Small tables with named rows and columns. After each table, cells are looked up by row and column.

togeku =
	delemup	ruv	buk	migaz	kidas
taril	63	67	88	71	105
favus	52	110	118	136	171
zenalat	40	119	129	155	202
mil	60	60	84	35	55

delemup of favus is 52
ruv of mil is 60
ruv of zenalat is 119
buk of taril is 88
kidas of mil is 55
migaz of mil is 35
kidas of taril is 105
ruv of favus is 110

deduzo =
         gukitez   labo
bogefo     -1254  -3038
gubi         771    654
vodizen     1873  -1691
zodone      -266   7263
tevu        1459   4213
nik         2145  -3440
lol        -1384     90
gipez       4081  -9977
suvofi     -1571  -3048
gek         3571  -6362
siv         1469   6834
dogege       118   7574
los        -2681  -1727
maf        -1269  -6893

What is the labo of gipez in deduzo?
-9977
What is the labo of gubi in deduzo?
654
What is the gukitez of siv in deduzo?
1469
What is the labo of dogege in deduzo?
7574
What is the labo of bogefo in deduzo?
-3038
What is the labo of lol in deduzo?
90
What is the gukitez of los in deduzo?
-2681
What is the gukitez of gipez in deduzo?
4081
What is the gukitez of maf in deduzo?
-1269
What is the gukitez of tevu in deduzo?
1459
What is the gukitez of gek in deduzo?
3571

Table daf
	zul	zogasum	patagu	das	rep	nokizi
boke	109	89	49	132	93	158
lom	111	95	63	141	82	37
zepe	133	228	148	229	178	103
bib	130	206	78	162	121	131
pivef	247	96	133	47	158	151
lar	130	32	113	127	178	142
neki	33	171	164	98	165	182
fogifot	157	103	142	30	154	41

neki, nokizi => 182
boke, zul => 109
bib, patagu => 78
pivef, rep => 158
lar, nokizi => 142
bib, das => 162
zepe, zogasum => 228
lom, das => 141
zepe, patagu => 148
lom, rep => 82
neki, zul => 33
fogifot, patagu => 142
pivef, nokizi => 151
lar, patagu => 113
zepe, zul => 133
lar, das => 127
lom, patagu => 63
Which row has the largest patagu? neki

risi
             lur    vafir     lese     bive     sigo      rol
suv      -57.166  -49.693   34.091  -59.895  -56.168   62.004
nifinis   -1.793   15.038   39.348  -21.894  -21.693   53.929
makibo    32.893  -40.643   44.977   51.104    4.940    7.764
suf       18.688  -39.992  -61.837   -0.665  -32.090    0.424
kotimu   -60.558   18.009   26.231  -64.629   -7.045   42.421
giki      47.790    4.478  -65.287   47.932    7.143   36.008
zugi      -8.195   66.687   45.426   -8.038   35.839  -11.681
gunuz     47.834    0.233   11.478   61.165   30.457    4.284
miz       -7.982   38.064  -37.783    5.487   41.258   51.410

What is the bive of zugi in risi?
-8.038
What is the lur of makibo in risi?
32.893
What is the lur of suv in risi?
-57.166
What is the rol of kotimu in risi?
42.421
What is the rol of makibo in risi?
7.764
What is the rol of miz in risi?
51.410
What is the lese of gunuz in risi?
11.478
What is the lese of zugi in risi?
45.426
What is the sigo of suv in risi?
-56.168
What is the bive of suf in risi?
-0.665
What is the bive of kotimu in risi?
-64.629
What is the lese of nifinis in risi?
39.348
Which row has the largest lur? gunuz

Table vekud
cols = vog, nek, sulon, tovuzof
gik: [248, 88, 78, 74]
nedomup: [248, 145, 219, 74]
dinegez: [248, 88, 78, 74]
vuvep: [248, 88, 78, 74]
dosama: [248, 88, 95, 74]
zop: [248, 88, 78, 74]
bunasab: [92, 88, 78, 34]
vabidib: [248, 88, 78, 74]
zerukup: [248, 88, 78, 74]
fetagi: [96, 88, 78, 35]
sigovi: [62, 178, 107, 26]

What is the tovuzof of bunasab in vekud?
34
What is the sulon of vuvep in vekud?
78
What is the sulon of zop in vekud?
78
What is the vog of gik in vekud?
248
What is the tovuzof of zerukup in vekud?
74
What is the nek of zerukup in vekud?
88
What is the tovuzof of dinegez in vekud?
74
What is the nek of sigovi in vekud?
178
Which row has the largest nek? sigovi

tolipo
|  | kebar | bef | tazekir |
|---|---|---|---|
| kaz | 63 | 65 | 119 |
| sof | 71 | 144 | 112 |
| suv | 29 | 145 | 162 |
| met | 56 | 181 | 152 |
| gis | 130 | 218 | 9 |
| dofekun | 97 | 67 | 128 |
| bubirek | 114 | 74 | 199 |

suv, bef -> 145
suv, tazekir -> 162
gis, tazekir -> 9
sof, tazekir -> 112
dofekun, tazekir -> 128
sof, kebar -> 71
kaz, tazekir -> 119
met, bef -> 181
Row with the largest tazekir: bubirek

kolum:
            sek  mozeru  zizabev     los
tagupov  -38000    6859   -36110  -13055
goson     35014   19670    41971  -59873
sekisi   -17375   -6202    30263   14758
ziza     -41673  -16247    -3733  -16917
nov       53467   40849    20522   -9507
vuras     33802  -42155    16855    3114
viguze   -24816   45658   -44715   22840
tomi     -18407   -7183    31977   11449
zes       43997  -31022    25015  -16123
zapap     22781   27784     6087  -17843
pelo       5336    5939    26238   21478

zizabev of sekisi: 30263
los of ziza: -16917
los of pelo: 21478
mozeru of zes: -31022
los of zapap: -17843
los of tagupov: -13055
sek of goson: 35014
sek of zapap: 22781
sek of sekisi: -17375
mozeru of zapap: 27784

seg:
,mesag,bubete
mege,0.74,0.58
mugep,0.70,0.21
regabil,0.10,0.65
sozuvu,0.54,0.81
kanutat,0.81,0.96

What is the mesag of kanutat in seg?
0.81
What is the bubete of mege in seg?
0.58
What is the mesag of regabil in seg?
0.10
What is the mesag of mege in seg?
0.74
What is the bubete of kanutat in seg?
0.96
What is the bubete of mugep in seg?
0.21
What is the bubete of regabil in seg?
0.65
What is the bubete of sozuvu in seg?
0.81
What is the mesag of sozuvu in seg?
0.54
What is the mesag of mugep in seg?
0.70
Which row has the largest mesag? kanutat

luv:
fields: buf, begagad, lofel, rap, pinufu, turaga, volemed, nof
kezan: [0.58, 0.40, 0.41, 0.24, 0.23, 0.27, 0.60, 0.12]
gebedob: [0.60, 0.43, 0.46, 0.25, 0.13, 0.15, 0.53, 0.14]
ludigi: [0.51, 0.50, 0.28, 0.06, 0.06, 0.31, 0.57, 0.04]
dol: [-0.65, -0.45, -0.47, -0.33, -0.41, -0.21, -0.56, -0.30]
mak: [-0.40, 0.01, -0.72, -0.63, -0.67, 0.38, -0.12, -0.64]
tidut: [0.60, 0.37, 0.53, 0.25, 0.21, 0.16, 0.50, 0.24]
noliken: [0.40, 0.72, -0.15, -0.48, -0.44, 0.77, 0.64, -0.54]
rol: [-0.63, -0.44, -0.47, -0.35, -0.34, -0.25, -0.50, -0.24]
sem: [-0.59, -0.56, -0.31, -0.14, -0.24, -0.33, -0.55, -0.34]
lovodug: [-0.63, -0.59, -0.21, -0.03, -0.07, -0.58, -0.48, -0.12]
dulubu: [0.47, 0.51, 0.27, 0.03, -0.04, 0.41, 0.50, -0.12]
rulum: [-0.04, -0.64, 0.58, 0.74, 0.61, -0.98, -0.17, 0.69]
kanatu: [0.05, -0.44, 0.53, 0.56, 0.61, -0.78, -0.07, 0.64]

volemed of kanatu is -0.07
volemed of tidut is 0.50
rap of lovodug is -0.03
turaga of dulubu is 0.41
turaga of rol is -0.25
lofel of gebedob is 0.46
rap of tidut is 0.25
volemed of mak is -0.12
nof of lovodug is -0.12
nof of dol is -0.30

zafu
cols = nakuliz, fiz, pizono, gir, damu, berimom, tagaka, fomeg
buvomo: [24, -31, 44, -12, -24, -7, -11, 62]
pevobu: [-66, 68, -38, -71, -14, 26, -42, -36]
meke: [-17, -40, -48, 17, -3, -38, 0, -66]
neti: [42, -89, 23, 44, -15, -46, 14, 24]
sepavu: [-41, 25, -27, -42, -13, 6, -27, -25]
mupum: [-35, 27, -17, -46, -15, 9, -29, -11]
seka: [-56, 32, -60, -39, -7, -1, -25, -72]
sofilo: [-24, -15, -38, -5, -8, -22, -10, -46]
kul: [-44, 47, -13, -64, -18, 21, -35, -4]
faro: [-9, 27, 36, -58, -26, 24, -31, 60]

seka, nakuliz -> -56
meke, gir -> 17
sofilo, berimom -> -22
pevobu, fomeg -> -36
faro, pizono -> 36
buvomo, gir -> -12
pevobu, tagaka -> -42
sofilo, gir -> -5
buvomo, fomeg -> 62
buvomo, berimom -> -7
mupum, nakuliz -> -35
pevobu, fiz -> 68
buvomo, damu -> -24
kul, berimom -> 21
neti, fomeg -> 24
kul, nakuliz -> -44
seka, tagaka -> -25
buvomo, tagaka -> -11
kul, damu -> -18
Which row has the largest damu? meke

suzagug
         fudirev    fik  mufaz  tafez    rol
meb        -6.54  -6.61  -4.06  -2.18  -6.42
komav       4.46   4.11   2.11  -0.17   4.71
fidufet     4.45   4.60   0.85   1.06   4.20
dig         2.06   3.86   3.36   3.00   4.11
luvamem     3.74   4.48   3.08   2.15   3.78
zuto        0.70   2.28   4.54   3.27   2.83
tetemev    -4.69  -6.76  -4.43  -4.60  -6.81
rim        -6.30  -4.31   2.74   4.13  -6.59
renonif     4.50   4.70   3.38   2.51   3.20
norizi     -4.37  -1.08   8.57   8.00  -3.03
sofus      -5.09  -7.02  -5.87  -4.79  -6.26
nelikat    -2.86  -4.61  -5.18  -6.40  -3.56
pumop      -0.50  -4.05  -6.36  -8.71  -1.18

tafez of dig is 3.00
fik of luvamem is 4.48
mufaz of pumop is -6.36
tafez of fidufet is 1.06
tafez of pumop is -8.71
rol of rim is -6.59
fudirev of sofus is -5.09
fudirev of rim is -6.30
fik of sofus is -7.02
tafez of tetemev is -4.60
rol of sofus is -6.26
fik of nelikat is -4.61
mufaz of rim is 2.74
fudirev of zuto is 0.70
rol of meb is -6.42
mufaz of sofus is -5.87

